Here is a tiny trained network, its code and every weight. The questions are about switching its units off for an input and a class, where a switched-off unit gives its printed mean instead of its output.

import numpy as np


def w(rows, s, z=0):
    codes = np.array(rows[::2]) - 128.0
    scale = np.full(codes.shape[1], s)
    scale[-1] = z or s
    return codes * scale


def f(y):
    return y / 2 * (1 + np.tanh(0.7978845608 * (y + 0.044715 * y**3)))


def log_softmax(a):
    a = a - a.max(-1, keepdims=True)
    return a - np.log(np.exp(a).sum(-1, keepdims=True))


def net(x, mask):
    res = np.array(x, float).reshape(1, 2) / 4 @ E
    y = f(res @ A[0][:, :-1].T + A[0][:, -1])
    res = res + np.where(mask, y, B[0][:, -1]) @ B[0][:, :-1]
    return log_softmax(res[-1] @ U[:, :-1].T + U[:, -1])


A, B = {}, {}
E = w([
[142,247,133,138,109,249,159,232,53,175],'x0',
[64,99,191,57,239,147,182,187,157,195],'x1',
],0.011)
A[0] = w([
[200,118,79,177,64,108,139,102,85,6,126],'neuron 1',
[84,95,150,106,191,38,130,108,169,128,125],'neuron 2',
[77,118,161,135,191,97,150,181,144,86,104],'neuron 3',
[251,130,78,196,74,136,73,121,122,108,86],'neuron 4',
[133,101,143,157,180,122,149,109,178,103,98],'neuron 5',
[161,71,172,15,191,164,131,154,145,173,103],'neuron 6',
[175,53,141,128,105,109,147,107,137,107,120],'neuron 7',
[63,89,184,91,179,112,218,145,155,194,123],'neuron 8',
[140,203,171,93,96,216,167,176,79,175,107],'neuron 9',
[112,108,184,162,148,155,137,101,165,79,250],'neuron 10',
[17,163,131,112,166,105,140,177,149,137,94],'neuron 11',
[192,161,134,191,153,190,198,210,96,172,127],'neuron 12',
[157,45,99,109,123,82,82,102,118,140,136],'neuron 13',
[99,138,170,102,148,96,86,79,176,50,89],'neuron 14',
[116,99,94,163,147,89,136,92,142,127,110],'neuron 15',
],0.011,0.02)
B[0] = w([
[102,150,178,136,166,133,143,80,130,127,221],'neuron 1',
[165,107,103,143,100,113,88,175,82,177,206],'neuron 2',
[107,134,106,148,139,142,56,102,131,111,158],'neuron 3',
[101,147,149,167,151,136,96,77,137,127,195],'neuron 4',
[123,158,106,124,112,154,47,125,119,155,149],'neuron 5',
[98,166,142,168,139,142,134,85,136,108,187],'neuron 6',
[131,140,146,138,90,127,93,137,120,164,166],'neuron 7',
[107,158,160,166,150,119,142,70,157,114,213],'neuron 8',
[139,133,114,117,95,102,103,141,101,158,231],'neuron 9',
[146,88,161,102,143,80,251,144,170,122,252],'neuron 10',
[99,152,131,133,134,177,40,86,105,128,160],'neuron 11',
[158,136,149,105,90,135,132,134,94,147,225],'neuron 12',
[137,112,126,124,92,141,102,167,100,155,191],'neuron 13',
[140,155,92,161,105,175,45,148,90,131,165],'neuron 14',
[137,157,132,142,114,145,91,142,103,158,160],'neuron 15',
],0.021,0.019)
U = w([
[64,148,166,212,183,149,126,41,131,134,93],'0',
[193,128,130,141,55,145,97,199,34,187,68],'1',
[177,79,165,68,160,90,250,159,179,127,248],'2',
[76,87,44,95,138,177,141,146,104,84,89],'3',
[133,96,101,134,204,192,140,154,136,93,89],'4',
[139,135,76,105,207,177,121,171,185,55,91],'5',
],0.012)

Each question gives the input, the list of numbers given to net, and the class t.
The units are the neurons (one row each of A and B). Each row of codes is followed by its name. A weight is (code - 128) times the scale printed after its matrix; where a second scale follows, it is the last column's (A, B and U).
mask holds one flag per neuron, in row order. A switched-off neuron (its flag False) gives its mean, the last column of its row in B, instead of its output. The means were averaged over made-up inputs and are rounded, as every weight is.
A unit's drop is (log p(t) with every unit on - log p(t) with that unit switched off) / (log p(t) with every unit on - log p(t) with every unit switched off).
unit that matters most: the unit with the biggest drop
k most important neurons: the k neurons with the biggest drops, biggest first
drop of u: that unit's drop, to one decimal
input [6,-7], class 0: unit that matters most -> neuron 4
input [6,6], class 0: 3 most important neurons -> [neuron 8; neuron 6; neuron 2]
input [1,-4], class 0: 2 most important neurons -> [neuron 4; neuron 1]
input [7,7], class 0: 3 most important neurons -> [neuron 8; neuron 6; neuron 2]
input [7,-8], class 0: 2 most important neurons -> [neuron 4; neuron 1]
input [7,-7], class 0: 4 most important neurons -> [neuron 4; neuron 1; neuron 2; neuron 13]
input [2,3], class 2: 2 most important neurons -> [neuron 4; neuron 1]
input [3,-1], class 2: drop of neuron 2 -> 0.3
input [-7,-2], class 1: drop of neuron 15 -> 0.0
input [-7,5], class 1: drop of neuron 2 -> 2.1
input [1,-3], class 2: drop of neuron 6 -> 0.1
